Here is a tiny trained network, its code and every weight. The questions are about switching its units off for an input and a class, where a switched-off unit gives its printed mean instead of its output.

import numpy as np


def w(rows, s, z=0):
    codes = np.array(rows[::2]) - 128.0
    scale = np.full(codes.shape[1], s)
    scale[-1] = z or s
    return codes * scale


def f(y):
    return y / 2 * (1 + np.tanh(0.7978845608 * (y + 0.044715 * y**3)))


def log_softmax(a):
    a = a - a.max(-1, keepdims=True)
    return a - np.log(np.exp(a).sum(-1, keepdims=True))


def net(x, mask):
    res = np.array(x, float).reshape(1, 7) / 4 @ E
    y = f(res @ A[0][:, :-1].T + A[0][:, -1])
    res = res + np.where(mask, y, B[0][:, -1]) @ B[0][:, :-1]
    return log_softmax(res[-1] @ U[:, :-1].T + U[:, -1])


A, B = {}, {}
E = w([
[112,150,107,80,170,124,10,49,109,122,138],'x0',
[182,197,230,168,129,107,84,177,86,172,149],'x1',
[144,213,75,89,162,58,171,126,209,148,202],'x2',
[128,123,128,129,126,125,125,131,132,126,130],'x3',
[53,221,193,168,101,143,116,104,184,77,98],'x4',
[174,179,92,78,49,134,123,166,71,43,169],'x5',
[111,127,123,129,139,128,125,143,124,126,135],'x6',
],0.011)
A[0] = w([
[93,70,165,159,197,94,133,83,182,250,99,2],'neuron 1',
[93,106,147,169,83,168,132,140,78,99,102,153],'neuron 2',
[159,125,114,83,148,70,148,116,156,158,166,71],'neuron 3',
[128,70,173,124,113,183,87,123,79,127,98,119],'neuron 4',
[151,175,122,89,165,102,126,143,180,137,124,146],'neuron 5',
[114,77,143,125,108,156,92,146,92,143,87,99],'neuron 6',
[136,147,149,160,115,105,107,126,109,165,157,47],'neuron 7',
[116,136,124,86,166,129,46,91,117,124,135,108],'neuron 8',
[66,72,71,44,135,157,202,65,158,51,103,88],'neuron 9',
[136,109,125,174,105,144,104,115,114,128,103,61],'neuron 10',
[163,156,189,150,129,96,104,143,105,157,146,110],'neuron 11',
[154,164,113,68,46,121,125,143,80,35,170,17],'neuron 12',
[189,42,109,77,153,121,113,157,96,201,150,71],'neuron 13',
[131,185,113,91,141,89,158,124,194,166,205,88],'neuron 14',
[124,144,126,70,141,120,35,74,123,116,135,95],'neuron 15',
[126,121,148,146,92,132,224,206,149,129,108,109],'neuron 16',
[128,120,144,99,121,198,104,131,112,144,113,90],'neuron 17',
[149,177,175,128,136,102,106,166,81,169,130,79],'neuron 18',
[45,194,184,136,61,133,109,108,163,51,124,89],'neuron 19',
[152,104,95,83,106,103,136,136,50,133,169,102],'neuron 20',
],0.012,0.005)
B[0] = w([
[215,233,101,29,190,180,1,245,85,124,138,227],'neuron 1',
[122,159,114,69,127,95,167,78,91,93,147,210],'neuron 2',
[63,159,125,143,126,76,148,64,98,125,109,191],'neuron 3',
[37,145,132,68,184,87,198,111,94,36,60,218],'neuron 4',
[118,138,147,111,121,111,136,70,112,46,94,197],'neuron 5',
[82,147,99,126,144,86,186,96,98,96,99,192],'neuron 6',
[121,112,140,146,62,137,106,121,131,117,107,162],'neuron 7',
[213,6,214,111,98,101,220,141,130,201,198,209],'neuron 8',
[75,73,141,202,4,127,59,193,111,155,64,251],'neuron 9',
[102,120,107,112,129,98,156,126,116,75,168,154],'neuron 10',
[82,88,76,185,26,120,85,128,130,156,64,210],'neuron 11',
[174,208,137,37,195,146,22,229,64,147,117,236],'neuron 12',
[77,147,78,231,167,170,118,38,237,115,195,229],'neuron 13',
[61,135,62,58,142,26,222,100,78,53,79,238],'neuron 14',
[199,47,226,150,126,111,238,157,122,216,197,222],'neuron 15',
[209,35,248,116,168,152,220,132,116,254,193,221],'neuron 16',
[88,135,133,97,131,89,155,137,120,124,129,160],'neuron 17',
[32,52,86,191,37,79,73,177,120,179,106,207],'neuron 18',
[129,170,82,204,226,176,81,31,227,143,180,252],'neuron 19',
[144,172,67,154,201,212,82,98,196,121,158,204],'neuron 20',
],0.0081,0.015)
U = w([
[77,151,104,71,135,69,190,90,93,76,106,123],'0',
[164,179,108,54,152,154,54,181,96,141,137,253],'1',
[176,91,157,115,119,127,214,128,121,206,170,133],'2',
[99,155,89,171,173,169,105,54,203,139,150,83],'3',
[75,111,101,155,7,115,82,149,113,160,92,39],'4',
],0.013,0.0028)

Each question gives the input, the list of numbers given to net, and the class t.
The units are the neurons (one row each of A and B). Each row of codes is followed by its name. A weight is (code - 128) times the scale printed after its matrix; where a second scale follows, it is the last column's (A, B and U).
mask holds one flag per neuron, in row order. A switched-off neuron (its flag False) gives its mean, the last column of its row in B, instead of its output. The means were averaged over made-up inputs and are rounded, as every weight is.
A unit's drop is (log p(t) with every unit on - log p(t) with that unit switched off) / (log p(t) with every unit on - log p(t) with every unit switched off).
The circuit of an input: a set's keep is (log p(t) with only the set's units on - log p(t) with every unit switched off) / (log p(t) with every unit on - log p(t) with every unit switched off). Starting from the 12 units with the biggest drops (on a tie, the unit counted first), units are removed one at a time, each time the one whose removal leaves the highest keep (on an exact tie, the one counted first), for as long as the keep stays at least 0.8.
units of the circuit, in order: the units of the circuit, biggest drop first
most important unit: the unit with the biggest drop
k most important neurons: the k neurons with the biggest drops, biggest first
drop of u: that unit's drop, to one decimal
input [-2,6,1,-8,-1,5,-1], class 4: units of the circuit, in order -> [neuron 18]
input [-6,2,7,-4,-6,-8,-3], class 1: 2 most important neurons -> [neuron 1; neuron 4]
input [7,-8,6,-3,5,2,8], class 4: 2 most important neurons -> [neuron 9; neuron 16]
input [6,-7,4,-4,-3,0,2], class 4: 2 most important neurons -> [neuron 9; neuron 16]
input [-3,-2,4,4,-4,-1,-4], class 0: 3 most important neurons -> [neuron 19; neuron 14; neuron 15]
input [-5,6,-8,-1,8,2,2], class 0: 3 most important neurons -> [neuron 2; neuron 4; neuron 13]
input [-2,-8,-3,1,-7,7,6], class 4: 4 most important neurons -> [neuron 9; neuron 1; neuron 19; neuron 13]
input [4,3,4,4,-3,-2,3], class 0: 4 most important neurons -> [neuron 16; neuron 14; neuron 19; neuron 3]
input [-4,0,3,7,-6,-4,8], class 3: 2 most important neurons -> [neuron 13; neuron 12]
input [-2,2,-3,3,2,-1,-8], class 0: 4 most important neurons -> [neuron 9; neuron 15; neuron 13; neuron 8]
input [2,7,-7,7,8,6,7], class 3: 2 most important neurons -> [neuron 19; neuron 14]
input [5,-3,0,-4,-2,5,-5], class 1: 2 most important neurons -> [neuron 12; neuron 16]
input [8,0,7,-7,-6,1,1], class 2: 2 most important neurons -> [neuron 15; neuron 8]
input [-8,-2,-6,8,7,7,-3], class 2: 2 most important neurons -> [neuron 16; neuron 1]
input [-8,-3,4,2,1,5,0], class 2: units of the circuit, in order -> [neuron 16]
input [5,4,5,-5,-8,-6,7], class 3: 2 most important neurons -> [neuron 13; neuron 12]
input [8,6,-8,3,-8,-2,4], class 0: 3 most important neurons -> [neuron 4; neuron 6; neuron 19]
input [-5,-7,-1,4,2,1,-3], class 4: drop of neuron 15 -> 0.2
input [-3,-5,-6,8,7,2,6], class 3: drop of neuron 19 -> 4.3
input [4,-5,7,3,-5,-6,4], class 0: most important unit -> neuron 14
input [6,-1,7,7,-4,-8,-2], class 1: drop of neuron 1 -> 3.9
input [2,1,4,3,0,-7,0], class 1: drop of neuron 1 -> 1.5
